Below are the code and all the weights of a small trained network. Each question names an input and a class and asks about switching units off, where a switched-off unit gives its printed mean instead of its output.

import numpy as np


def w(rows, s, z=0):
    codes = np.array(rows[::2]) - 128.0
    scale = np.full(codes.shape[1], s)
    scale[-1] = z or s
    return codes * scale


def norm(h):
    return h / np.sqrt((h * h).mean(-1, keepdims=True) + 1e-5)


def f(y):
    return y / 2 * (1 + np.tanh(0.7978845608 * (y + 0.044715 * y**3)))


def log_softmax(a):
    a = a - a.max(-1, keepdims=True)
    return a - np.log(np.exp(a).sum(-1, keepdims=True))


def net(x, mask):
    res = np.array(x, float).reshape(1, 7) / 4 @ E
    u = 0
    for l in range(2):
        y = f(norm(res) @ A[l][:, :-1].T + A[l][:, -1])
        res = res + np.where(mask[u : u + 10], y, B[l][:, -1]) @ B[l][:, :-1]
        u += 10
    return log_softmax(norm(res)[-1] @ U[:, :-1].T + U[:, -1])


A, B = {}, {}
E = w([
[128,126,128],'x0',
[134,127,129],'x1',
[169,218,44],'x2',
[2,113,74],'x3',
[131,132,127],'x4',
[169,27,66],'x5',
[140,139,133],'x6',
],0.0083)
A[0] = w([
[166,175,192,57],'0.n1',
[146,63,119,30],'0.n2',
[187,98,172,3],'0.n3',
[238,137,169,81],'0.n4',
[187,57,83,33],'0.n5',
[104,82,151,107],'0.n6',
[151,38,115,51],'0.n7',
[110,179,52,242],'0.n8',
[253,143,157,103],'0.n9',
[183,198,48,81],'0.n10',
],0.013,0.0055)
B[0] = w([
[110,156,65,162],'0.n1',
[202,158,115,135],'0.n2',
[67,106,184,138],'0.n3',
[8,80,100,208],'0.n4',
[176,206,44,165],'0.n5',
[150,107,175,150],'0.n6',
[209,137,74,164],'0.n7',
[148,31,130,255],'0.n8',
[44,74,109,230],'0.n9',
[167,93,244,209],'0.n10',
],0.011,0.0062)
A[1] = w([
[125,61,199,254],'1.n1',
[123,128,160,6],'1.n2',
[191,195,92,141],'1.n3',
[108,253,151,154],'1.n4',
[98,226,165,78],'1.n5',
[79,212,161,31],'1.n6',
[115,126,175,17],'1.n7',
[128,35,192,232],'1.n8',
[119,87,142,203],'1.n9',
[161,107,178,10],'1.n10',
],0.012,0.0028)
B[1] = w([
[129,198,137,236],'1.n1',
[197,58,171,121],'1.n2',
[139,91,233,132],'1.n3',
[149,238,72,143],'1.n4',
[146,209,71,140],'1.n5',
[103,228,2,141],'1.n6',
[228,61,145,129],'1.n7',
[115,156,244,255],'1.n8',
[152,141,188,182],'1.n9',
[192,93,229,132],'1.n10',
],0.0084,0.0095)
U = w([
[114,158,119,211],'0',
[126,156,123,193],'1',
[123,158,120,141],'2',
[162,172,180,41],'3',
[46,112,101,2],'4',
[160,214,9,119],'5',
],0.011,0.0047)

Each question gives the input, the list of numbers given to net, and the class t.
The units are the neurons (one row each of A and B). Each row of codes is followed by its name. A weight is (code - 128) times the scale printed after its matrix; where a second scale follows, it is the last column's (A, B and U).
mask holds one flag per neuron, layer by layer. A switched-off neuron (its flag False) gives its mean, the last column of its row in B, instead of its output. The means were averaged over made-up inputs and are rounded, as every weight is.
A unit's drop is (log p(t) with every unit on - log p(t) with that unit switched off) / (log p(t) with every unit on - log p(t) with every unit switched off).
The circuit of an input: a set's keep is (log p(t) with only the set's units on - log p(t) with every unit switched off) / (log p(t) with every unit on - log p(t) with every unit switched off). Starting from the 12 units with the biggest drops (on a tie, the unit counted first), units are removed one at a time, each time the one whose removal leaves the highest keep (on an exact tie, the one counted first), for as long as the keep stays at least 0.8.
circuit, biggest first: the units of the circuit, biggest drop first
most important unit: the unit with the biggest drop
top k neurons: the k neurons with the biggest drops, biggest first
top k neurons in layer l: the k neurons of layer l with the biggest drops, biggest first
drop when u is switched off: that unit's drop, to one decimal
input [0,-5,8,0,-7,8,-1], class 3: circuit, biggest first => 0.n10
input [0,-5,-3,-8,-7,1,5], class 4: circuit, biggest first => 0.n4, 0.n9
input [4,-5,3,-6,-1,-7,5], class 5: circuit, biggest first => 0.n1, 1.n8
input [8,-2,-4,-5,-1,4,3], class 4: top 3 neurons => 0.n4, 0.n10, 0.n9
input [-6,4,0,-7,1,-7,5], class 4: top 2 neurons in layer 0 => 0.n4, 0.n9
input [7,2,2,-7,5,-8,6], class 5: top 2 neurons => 0.n1, 0.n8
input [0,-5,-7,-1,-2,-8,-6], class 5: top 2 neurons => 0.n8, 0.n10
input [8,-1,-3,6,4,7,4], class 5: top 2 neurons => 0.n10, 0.n7
input [-1,4,-6,5,-5,2,-1], class 3: top 3 neurons in layer 0 => 0.n4, 0.n9, 0.n6
input [8,-4,-5,1,4,-6,5], class 5: top 2 neurons => 0.n8, 0.n10
input [5,-2,-6,-1,2,-8,-1], class 5: top 2 neurons in layer 0 => 0.n8, 0.n10
input [-4,-1,-4,5,-1,-8,-4], class 5: drop when 0.n4 is switched off => 0.3
input [-2,-4,4,-5,3,-8,4], class 5: drop when 0.n1 is switched off => 0.3
input [3,1,8,3,-6,-3,1], class 3: most important unit => 0.n8
input [-2,-2,6,4,4,-3,1], class 3: drop when 0.n8 is switched off => 0.8
input [3,-6,7,3,-3,-3,-5], class 3: drop when 0.n8 is switched off => 0.3
